Below are the code and all the weights of a small trained network. Each question names an input and a class and asks about switching units off, where a switched-off unit gives its printed mean instead of its output.

import numpy as np


def w(rows, s, z=0):
    codes = np.array(rows[::2]) - 128.0
    scale = np.full(codes.shape[1], s)
    scale[-1] = z or s
    return codes * scale


def f(y):
    return y / 2 * (1 + np.tanh(0.7978845608 * (y + 0.044715 * y**3)))


def log_softmax(a):
    a = a - a.max(-1, keepdims=True)
    return a - np.log(np.exp(a).sum(-1, keepdims=True))


def net(x, mask):
    res = np.array(x, float).reshape(1, 3) / 4 @ E
    y = f(res @ A[0][:, :-1].T + A[0][:, -1])
    res = res + np.where(mask, y, B[0][:, -1]) @ B[0][:, :-1]
    return log_softmax(res[-1] @ U[:, :-1].T + U[:, -1])


A, B = {}, {}
E = w([
[127,92,104,104,66,154,173,41],'x0',
[113,140,153,105,113,103,251,153],'x1',
[117,64,218,84,184,130,137,109],'x2',
],0.011)
A[0] = w([
[129,159,72,124,101,127,129,161,105],'N1',
[146,155,145,123,157,153,127,194,39],'N2',
[121,117,142,137,119,109,179,158,25],'N3',
[118,125,118,118,139,134,38,106,21],'N4',
[116,157,133,120,149,135,172,134,29],'N5',
[107,169,60,143,110,128,130,165,54],'N6',
[121,155,149,128,139,130,248,189,86],'N7',
[124,98,159,93,162,134,129,135,146],'N8',
[132,176,71,138,106,114,148,156,75],'N9',
[141,141,130,124,133,128,156,118,18],'N10',
[114,94,121,130,92,125,164,62,101],'N11',
[116,111,177,103,125,144,112,137,40],'N12',
[130,121,128,147,159,131,130,174,44],'N13',
[99,151,136,115,139,98,107,161,47],'N14',
[126,146,150,132,164,123,121,252,128],'N15',
[115,149,151,136,157,86,110,157,122],'N16',
[123,88,138,109,167,120,124,121,45],'N17',
[131,104,121,137,146,145,31,102,66],'N18',
[129,131,151,137,124,119,115,184,40],'N19',
[138,119,99,108,127,118,152,67,91],'N20',
[127,139,133,115,126,126,190,182,57],'N21',
[118,84,177,133,158,110,147,122,90],'N22',
[118,101,127,139,96,135,138,75,3],'N23',
[119,93,211,146,167,129,135,111,70],'N24',
[120,136,130,116,145,127,107,157,164],'N25',
[135,110,118,126,113,144,145,78,28],'N26',
[126,120,145,166,137,153,137,148,45],'N27',
],0.015,0.0068)
B[0] = w([
[184,151,202,105,140,153,137,137,182],'N1',
[154,161,15,113,127,158,107,113,164],'N2',
[197,143,61,123,117,44,101,114,153],'N3',
[145,129,94,126,153,3,100,121,184],'N4',
[162,177,72,95,136,43,110,128,139],'N5',
[237,158,177,107,120,151,156,157,185],'N6',
[90,74,144,166,114,8,94,115,254],'N7',
[168,140,175,156,135,162,144,169,194],'N8',
[205,163,187,115,145,162,109,157,190],'N9',
[192,184,24,102,136,72,98,135,120],'N10',
[68,138,63,122,144,191,128,116,211],'N11',
[228,182,97,98,124,126,110,150,146],'N12',
[166,175,45,108,128,138,114,103,145],'N13',
[163,177,57,106,144,120,144,101,145],'N14',
[48,111,87,132,144,217,135,107,251],'N15',
[84,121,88,94,141,144,183,131,183],'N16',
[222,185,116,110,125,117,137,136,151],'N17',
[104,93,125,151,80,9,122,125,216],'N18',
[162,167,22,93,144,104,164,139,147],'N19',
[116,122,62,124,158,169,127,128,175],'N20',
[148,125,91,131,94,40,105,112,181],'N21',
[189,165,170,111,112,144,131,157,185],'N22',
[170,199,26,97,144,117,153,116,154],'N23',
[219,172,198,103,127,164,119,134,201],'N24',
[112,110,124,141,101,162,126,87,169],'N25',
[145,173,40,93,137,131,147,127,154],'N26',
[170,163,93,96,104,131,111,93,118],'N27',
],0.026,0.0099)
U = w([
[140,82,125,118,130,40,111,114,92],'0',
[211,145,186,82,152,166,156,175,90],'1',
[108,121,54,76,177,185,180,91,82],'2',
[42,2,242,165,147,189,160,143,254],'3',
],0.011,0.0076)

Each question gives the input, the list of numbers given to net, and the class t.
The units are the neurons (one row each of A and B). Each row of codes is followed by its name. A weight is (code - 128) times the scale printed after its matrix; where a second scale follows, it is the last column's (A, B and U).
mask holds one flag per neuron, in row order. A switched-off neuron (its flag False) gives its mean, the last column of its row in B, instead of its output. The means were averaged over made-up inputs and are rounded, as every weight is.
A unit's drop is (log p(t) with every unit on - log p(t) with that unit switched off) / (log p(t) with every unit on - log p(t) with every unit switched off).
The circuit of an input: a set's keep is (log p(t) with only the set's units on - log p(t) with every unit switched off) / (log p(t) with every unit on - log p(t) with every unit switched off). Starting from the 12 units with the biggest drops (on a tie, the unit counted first), units are removed one at a time, each time the one whose removal leaves the highest keep (on an exact tie, the one counted first), for as long as the keep stays at least 0.8.
circuit, biggest first: the units of the circuit, biggest drop first
top k neurons: the k neurons with the biggest drops, biggest first
drop when u is switched off: that unit's drop, to one decimal
input [-3,-2,-4], class 1: circuit, biggest first	(N6)
input [-5,7,7], class 0: top 3 neurons	(N7, N21, N3)
input [-2,-6,8], class 1: top 2 neurons	(N24, N7)
input [-7,2,-7], class 1: top 2 neurons	(N6, N9)
input [-4,8,8], class 0: top 3 neurons	(N7, N21, N3)
input [5,2,5], class 1: top 3 neurons	(N15, N24, N22)
input [7,-6,5], class 2: top 3 neurons	(N7, N11, N23)
input [-3,-3,4], class 1: top 2 neurons	(N7, N24)
input [-5,-4,-1], class 2: top 2 neurons	(N7, N15)
input [-2,-3,-1], class 3: drop when N21 is switched off	0.1
input [6,7,-3], class 0: drop when N7 is switched off	6.8
input [5,7,4], class 0: drop when N7 is switched off	2.5
